Below is a small trained network, with its code and all its weights. Each question gives an input and a class and asks what happens when units are switched off, that is, made to give their printed mean instead of their output.

import numpy as np


def w(rows, s, z=0):
    codes = np.array(rows[::2]) - 128.0
    scale = np.full(codes.shape[1], s)
    scale[-1] = z or s
    return codes * scale


def f(y):
    return y / 2 * (1 + np.tanh(0.7978845608 * (y + 0.044715 * y**3)))


def log_softmax(a):
    a = a - a.max(-1, keepdims=True)
    return a - np.log(np.exp(a).sum(-1, keepdims=True))


def net(x, mask):
    res = np.array(x, float).reshape(1, 3) / 4 @ E
    y = f(res @ A[0][:, :-1].T + A[0][:, -1])
    res = res + np.where(mask, y, B[0][:, -1]) @ B[0][:, :-1]
    return log_softmax(res[-1] @ U[:, :-1].T + U[:, -1])


A, B = {}, {}
E = w([
[100,93,132,71,19,27,75],'x0',
[235,22,123,130,109,154,70],'x1',
[113,2,153,153,224,53,188],'x2',
],0.0098)
A[0] = w([
[149,125,103,96,132,140,137,89],'n0',
[100,57,141,90,98,54,64,177],'n1',
[76,154,95,166,180,136,113,126],'n2',
[137,164,116,55,65,114,110,101],'n3',
[6,173,153,169,149,111,199,69],'n4',
[45,168,143,87,120,112,166,152],'n5',
[85,181,151,137,37,90,109,115],'n6',
[120,62,140,97,33,58,138,3],'n7',
[216,63,133,188,195,142,136,86],'n8',
[189,200,95,151,75,198,90,121],'n9',
[97,105,117,144,111,141,156,112],'n10',
[109,120,167,157,123,136,117,120],'n11',
[153,126,99,102,89,235,103,82],'n12',
],0.012,0.011)
B[0] = w([
[131,149,112,151,129,144,136,121],'n0',
[60,181,127,156,155,249,116,251],'n1',
[117,102,128,105,120,217,141,169],'n2',
[148,138,54,120,130,83,115,186],'n3',
[131,52,202,213,128,214,182,207],'n4',
[120,194,54,93,154,84,57,206],'n5',
[141,184,87,67,116,62,95,204],'n6',
[118,28,210,196,137,148,210,187],'n7',
[218,151,105,129,100,28,121,207],'n8',
[73,96,202,180,167,182,121,223],'n9',
[141,150,114,121,123,160,119,128],'n10',
[149,158,142,104,133,151,116,126],'n11',
[115,90,156,130,128,193,183,176],'n12',
],0.011,0.014)
U = w([
[51,133,101,112,162,162,132,172],'0',
[115,54,182,126,145,126,161,201],'1',
[145,158,8,54,119,19,102,1],'2',
],0.012,0.0029)

Each question gives the input, the list of numbers given to net, and the class t.
The units are the neurons (one row each of A and B). Each row of codes is followed by its name. A weight is (code - 128) times the scale printed after its matrix; where a second scale follows, it is the last column's (A, B and U).
mask holds one flag per neuron, in row order. A switched-off neuron (its flag False) gives its mean, the last column of its row in B, instead of its output. The means were averaged over made-up inputs and are rounded, as every weight is.
A unit's drop is (log p(t) with every unit on - log p(t) with that unit switched off) / (log p(t) with every unit on - log p(t) with every unit switched off).
The circuit of an input: a set's keep is (log p(t) with only the set's units on - log p(t) with every unit switched off) / (log p(t) with every unit on - log p(t) with every unit switched off). Starting from the 12 units with the biggest drops (on a tie, the unit counted first), units are removed one at a time, each time the one whose removal leaves the highest keep (on an exact tie, the one counted first), for as long as the keep stays at least 0.8.
circuit, biggest first: the units of the circuit, biggest drop first
most important unit: the unit with the biggest drop
k most important neurons: the k neurons with the biggest drops, biggest first
drop of u: that unit's drop, to one decimal
input [-7,1,1], class 2: circuit, biggest first => n4, n8
input [-5,5,6], class 2: circuit, biggest first => n8
input [-3,-5,3], class 1: 4 most important neurons => n4, n1, n6, n3
input [-8,3,1], class 2: 3 most important neurons => n8, n4, n7
input [-2,4,-2], class 1: 2 most important neurons => n1, n5
input [4,0,6], class 0: 2 most important neurons => n1, n4
input [8,7,0], class 0: 3 most important neurons => n1, n4, n8
input [-3,3,-5], class 1: 2 most important neurons => n1, n5
input [-1,1,-6], class 1: 4 most important neurons => n1, n5, n9, n12
input [7,6,-1], class 0: 4 most important neurons => n1, n4, n8, n3
input [2,-8,-8], class 2: 2 most important neurons => n6, n5
input [0,2,-4], class 1: 3 most important neurons => n1, n5, n9
input [2,-1,5], class 0: drop of n1 => 0.4
input [7,-2,6], class 0: drop of n1 => 2.6
input [-7,-5,6], class 1: most important unit => n4
input [-5,4,-6], class 1: drop of n6 => 0.0
